Here is a tiny trained network, its code and every weight. The questions are about switching its units off for an input and a class, where a switched-off unit gives its printed mean instead of its output.

import numpy as np


def w(rows, s, z=0):
    codes = np.array(rows[::2]) - 128.0
    scale = np.full(codes.shape[1], s)
    scale[-1] = z or s
    return codes * scale


def f(y):
    return np.maximum(y, 0)


def log_softmax(a):
    a = a - a.max(-1, keepdims=True)
    return a - np.log(np.exp(a).sum(-1, keepdims=True))


def net(x, mask):
    res = np.array(x, float).reshape(1, 6) / 4 @ E
    y = f(res @ A[0][:, :-1].T + A[0][:, -1])
    res = res + np.where(mask, y, B[0][:, -1]) @ B[0][:, :-1]
    return log_softmax(res[-1] @ U[:, :-1].T + U[:, -1])


A, B = {}, {}
E = w([
[156,118,134,115,129,140,119,113,138],'x0',
[128,177,83,217,180,201,66,42,99],'x1',
[132,9,99,225,127,79,63,163,172],'x2',
[85,85,61,129,1,191,170,109,139],'x3',
[71,179,141,117,96,77,99,38,235],'x4',
[127,147,246,204,119,187,177,165,184],'x5',
],0.0092)
A[0] = w([
[140,157,197,195,112,196,155,183,165,110],'N1',
[88,135,113,105,55,196,158,99,111,115],'N2',
[140,136,204,190,133,180,160,167,208,90],'N3',
[120,135,76,142,69,167,136,144,146,70],'N4',
[135,91,208,159,123,152,169,101,157,95],'N5',
[166,176,180,109,193,71,86,172,134,18],'N6',
[142,97,90,117,78,198,151,147,129,104],'N7',
[186,189,167,137,186,35,111,135,116,69],'N8',
[122,254,141,20,127,181,185,76,125,79],'N9',
[143,30,73,211,146,68,68,156,172,42],'N10',
[142,135,187,126,186,83,86,114,125,86],'N11',
[119,139,137,140,204,97,151,118,148,95],'N12',
[142,59,149,92,101,59,162,193,155,46],'N13',
[117,95,102,103,158,142,130,140,92,86],'N14',
[129,142,108,179,130,168,70,99,71,53],'N15',
[122,96,85,72,120,58,65,76,98,57],'N16',
[164,117,39,68,144,78,109,95,95,32],'N17',
[139,83,172,72,93,73,177,138,127,97],'N18',
[114,155,134,155,108,153,71,71,125,74],'N19',
[118,109,163,37,113,92,172,204,152,70],'N20',
[116,138,92,130,9,195,145,82,159,73],'N21',
[115,81,120,101,60,134,184,130,133,76],'N22',
[117,180,98,50,137,122,151,89,75,66],'N23',
[186,71,121,153,165,195,187,220,14,97],'N24',
[122,134,90,187,172,223,107,137,62,98],'N25',
[188,186,157,88,120,144,155,112,104,64],'N26',
[136,20,123,213,110,48,51,117,201,114],'N27',
[57,164,171,144,120,96,136,78,189,82],'N28',
[142,122,24,69,122,34,94,95,69,98],'N29',
[124,177,116,178,128,152,86,63,143,125],'N30',
[79,169,77,170,165,150,101,43,137,78],'N31',
[98,134,151,159,161,142,172,150,127,3],'N32',
[132,153,110,228,159,171,136,48,94,48],'N33',
[81,171,121,126,112,52,121,45,253,59],'N34',
[169,163,180,165,115,165,185,135,180,61],'N35',
[123,185,191,110,224,81,101,147,107,88],'N36',
[116,106,147,72,105,47,152,159,150,50],'N37',
],0.0085,0.0016)
B[0] = w([
[159,146,65,116,87,148,114,199,155,207],'N1',
[97,81,79,154,134,118,146,103,112,190],'N2',
[163,139,77,109,91,170,127,213,136,209],'N3',
[118,75,92,170,136,95,131,101,130,170],'N4',
[131,164,97,121,112,138,117,179,142,179],'N5',
[102,76,73,192,115,95,115,71,114,196],'N6',
[118,82,99,151,142,104,104,81,122,179],'N7',
[116,66,56,176,126,98,80,106,101,198],'N8',
[77,146,182,143,129,205,148,102,32,240],'N9',
[54,172,181,144,108,208,178,130,38,236],'N10',
[117,72,80,149,110,116,104,137,119,181],'N11',
[123,96,104,142,137,118,101,119,126,163],'N12',
[157,151,151,156,182,122,165,117,145,215],'N13',
[143,129,124,97,89,111,108,142,152,158],'N14',
[178,151,149,136,176,106,163,116,169,180],'N15',
[166,153,87,110,105,160,105,190,149,201],'N16',
[144,156,103,136,96,140,117,208,155,199],'N17',
[186,129,155,156,184,100,196,97,134,200],'N18',
[173,133,156,132,163,102,155,113,141,169],'N19',
[174,168,139,145,211,111,163,85,149,217],'N20',
[110,72,65,169,99,82,114,73,121,208],'N21',
[146,90,110,172,161,93,130,103,128,187],'N22',
[114,142,138,125,107,196,136,171,85,189],'N23',
[76,91,222,2,105,83,37,70,167,236],'N24',
[187,143,186,120,172,78,146,113,173,201],'N25',
[93,144,140,140,125,149,133,102,90,177],'N26',
[61,177,174,136,113,206,147,82,53,248],'N27',
[120,107,148,66,114,101,94,147,130,193],'N28',
[155,176,71,108,84,134,121,197,153,228],'N29',
[154,139,154,132,156,107,159,130,154,185],'N30',
[167,148,154,139,160,121,135,123,169,194],'N31',
[121,129,115,122,95,136,130,150,156,153],'N32',
[165,154,132,151,164,115,171,123,155,198],'N33',
[103,102,199,39,115,93,63,101,186,228],'N34',
[135,146,91,118,67,169,145,207,131,186],'N35',
[107,85,75,176,113,132,101,88,125,206],'N36',
[178,177,165,169,186,118,174,123,171,202],'N37',
],0.0084,0.012)
U = w([
[71,162,180,144,114,201,156,115,22,172],'0',
[204,154,161,161,202,82,179,114,180,56],'1',
[107,13,40,192,106,82,101,93,116,60],'2',
[163,164,65,88,68,149,109,236,159,90],'3',
[103,84,206,8,105,79,69,108,174,254],'4',
],0.011,0.00082)

Each question gives the input, the list of numbers given to net, and the class t.
The units are the neurons (one row each of A and B). Each row of codes is followed by its name. A weight is (code - 128) times the scale printed after its matrix; where a second scale follows, it is the last column's (A, B and U).
mask holds one flag per neuron, in row order. A switched-off neuron (its flag False) gives its mean, the last column of its row in B, instead of its output. The means were averaged over made-up inputs and are rounded, as every weight is.
A unit's drop is (log p(t) with every unit on - log p(t) with that unit switched off) / (log p(t) with every unit on - log p(t) with every unit switched off).
The circuit of an input: a set's keep is (log p(t) with only the set's units on - log p(t) with every unit switched off) / (log p(t) with every unit on - log p(t) with every unit switched off). Starting from the 12 units with the biggest drops (on a tie, the unit counted first), units are removed one at a time, each time the one whose removal leaves the highest keep (on an exact tie, the one counted first), for as long as the keep stays at least 0.8.
circuit, biggest first: the units of the circuit, biggest drop first
most important unit: the unit with the biggest drop
top k neurons: the k neurons with the biggest drops, biggest first
drop when u is switched off: that unit's drop, to one decimal
input [-3,0,-3,4,1,-3], class 2: top 3 neurons : N10; N27; N21
input [4,6,4,-2,4,-2], class 1: top 2 neurons : N24; N9
input [7,-1,2,4,6,-5], class 4: top 2 neurons : N34; N3
input [-7,-3,1,-1,-7,-7], class 3: most important unit : N29
input [1,-6,0,-8,8,7], class 2: circuit, biggest first : N6; N8
input [-4,4,-1,1,4,-4], class 1: top 3 neurons : N24; N31; N3
input [-8,-5,-6,7,5,-8], class 3: top 4 neurons : N29; N16; N17; N23
input [3,1,8,5,4,-7], class 0: top 2 neurons : N27; N10
input [-1,5,7,-7,-8,6], class 4: top 3 neurons : N24; N25; N9
input [-5,6,8,-4,3,-4], class 0: top 2 neurons : N10; N27
input [0,7,1,3,8,1], class 4: top 2 neurons : N34; N28
input [3,4,-2,6,6,1], class 2: top 2 neurons : N21; N24
input [5,-2,3,-3,-3,3], class 0: top 3 neurons : N34; N29; N21
input [3,2,-2,-3,-8,-2], class 4: circuit, biggest first : N24
input [7,2,-1,0,-4,4], class 3: top 4 neurons : N34; N1; N3; N35
input [-8,7,8,-5,-6,6], class 0: drop when N27 is switched off : 1.2
input [8,7,2,6,6,-5], class 1: drop when N31 is switched off : 0.3
input [-3,2,-5,-8,-8,-6], class 2: drop when N36 is switched off : 0.5
